Rows, each with roughly how far along a hidden order it lies (0 to 10)
[ -7 -15 -20  10  -3 -12 -18   6  -7   6  24  -9   4   1 -16  28 -22] : 8
[ 18  17   9  -2   6  10 -28  -1  -7   0  13  -7  12   2  -3  29  -3] : 6
[ -1 -40  57 -22   1  31  -2  17  24 -27  -4  -5 -61  -7  34 -31 -11] : 5
[  7  -1   2  14   0  11 -57   4 -14   2  79 -18  10  10 -15  47 -39] : 7
[  3  -4   0   9  -3  -2 -31   1 -11  -3  44 -11   6  10 -12  20 -19] : 4
[-13   4 -61  31  -2 -23 -10 -13 -17  20  47  -4  36   0 -32  38 -23] : 8
[-47 -48   4   6 -10 -24   9  -9  12 -20  70  -5 -19  13 -18 -46  -8] : 7
[  7   5 -22  -4  -8 -38 -45  20 -26   7  -3 -14  37   7 -43  71  -5] : 6
[-20 -16   9   1 -13 -15 -22  -4   4 -17  75 -12  -3  23 -24 -20  -3] : 4
[ -3 -13  -5   1  -9  -3 -15  14  -7  10   1  -5   1  11 -11  11 -13] : 6
[  0 -10  37 -17 -11  12 -17   9   7  -8   8  -2 -16  24  -3 -35  10] : 0
[-34 -30   5  18  -6 -13  -6 -17   7 -17 106 -11 -16   9 -11 -27 -24] : 6
[-17 -19   1  -7 -16 -54 -27   7 -11 -14  31 -13   9  15 -48  21   8] : 5
[ -8 -22 -33 -12 -15 -46  11  27  -9   9 -88   1   9  -2 -27  22  15] : 3
[ 12  22  60 -13  -7  10 -50 -10  -4 -24  87 -13   3  28 -21   2  19] : 3
[10 19  9 -8  1 -6 -5 -5 -1 -5  2  1 14  2 -7  9 24] : 7
[ 15  -2  58 -25  -7   7 -31  10   3 -23  11 -10 -17  11  -1   5  13] : 1
[ 31  30  23  -4   7  17 -32   1  -9  -1  12  -7  15   6  -3  28  -1] : 2
[  0  11 -21  12   7  -9 -11 -15  -7  -3  38  -7  23  -6 -13  31  -6] : 10
[ -9 -36  28   3 -14  -5 -46  13 -12 -17  69 -18 -14  19 -18  11 -33] : 8
[  6  -4  20  -1  -7  26 -25  12  -3   5  22  -4 -12  13   6  -7 -18] : 3
[  7  -8  37 -10  -5  -7 -35   4  -6 -20  40 -10  -7  10 -13  12  -3] : 5
[-36 -41  16   1 -14 -19 -23   1   8 -19  86 -14 -17  19 -30 -21 -15] : 9
[ 13  15  24  -4  -9  27 -26  10  -7   3  18   2   0  20   4  -6   3] : 4

New part:
[  4 -23 -21   2  -2  -2  -3 -17   2  -9  -6  10  30   7  -3  -2 -15   4
   0   5] : 6
[  6   1  25   1  -5 -10  12   1  -2 -23 -11  -3   3 -10  -5   7 -29  -6
  27  19] : 0
[  1 -48 -17   0  -4  -7   4 -12  -4 -15  -8   1  29   5  -3   2 -25   2
   4  30] : 5
[  0 -12  22 -13  -5   3   3  -1  -1 -10   1   1  13   6  -5   2   7   5
  14  -9] : 3
[  2 -47 -16  -3  -5  -4   1 -22  -3 -18 -10   3  51   5  -3   0 -14   3
   8  22] : 6
[ -1 -63 -11  -9  -6   1  -3 -38  -4 -16  -6   3  66   9  -5  -2  -7   8
   8  10] : 6
[ -4 -69 -19 -11  -7  -1  -7 -35  -6 -13  -4   3  76   9  -6  -5   9  11
   6  10] : 9
[  0 -40  -6  -1  -3  -4   3  -9  -3  -8  -5   1  10   8  -3   2 -25   3
   1  22] : 4
[  3 -29 -14   2  -2  -5   1 -11  -1 -11  -6   5  22   5  -3   1 -19   2
   2  16] : 5
[  0 -74 -27  -7  -5  -1  -5 -34  -4 -13  -6   4  72   8  -4  -4  -1   7
   3  20] : 8
[  2 -37 -14  -1  -5  -4   0 -18  -2 -16  -8   4  40   5  -4   0 -15   3
   6  18] : 5
[  5 -31 -19   5  -3 -11   4 -14  -3 -19 -11   4  23  -1  -2   1 -18  -1
   7  31] : 5
[  0 -93 -50   4   0  -4   2 -36  -6 -12 -12   3  78   8   4  -3 -23   4
  -9  37] : 9
[  8 -21 -22  -1  -6  -8  -2 -36  -2 -26 -14   9  82  -6  -6  -3  14   1
  18  12] : 7
[  1 -10  24  -9  -4  -2   6   6  -1  -9   0  -2  -6   3  -5   5  -5   3
  14   2] : 2
[  3  20  36 -12  -5  -2   5   9   1 -10   2   0  -7  -2  -7   4  15   2
  22 -10] : 2
[ -3 -57 -13 -10  -5   3  -5 -24  -3 -10  -3   3  55  14  -4  -4  -5  10
   3   5] : 7
[ 10 -27 -19   7  -2 -12  10  -8  -3 -18 -14   2  12  -3   0   4 -35  -5
   4  43] : 4
[ -2 -34  31 -22  -8   5   2 -11  -3 -20   1  -2  46   6  -7   1  18   9
  24  -9] : 4
[  5 -79 -58   0  -1  -4  -3 -46  -7 -11 -10   6 100   4   3  -5   1   4
 -14  33] : 10
[  2  30  41  -6   0  -3   6  26   3  -2   2   0 -53  -3  -4   6  -1   0
  18 -11] : 0
[  1 -30  -1  -5  -2   4  -1  -5   0  -3   0   5   5  13  -3   0 -17   5
   0   3] : 4
[  0 -15   9   0   0  -2   5  13   1   1   2   1 -30   8  -2   4 -25   2
   1   7] : 2
[  2  22  33  -5   0  -1   5  21   4   3   5   2 -46   2  -4   5  -3   1
  11 -14] : 1
[ -5 -81 -18 -12  -7   2  -5 -31  -5 -11  -3   1  82  14  -5  -4  -4  11
   2  16] : 8
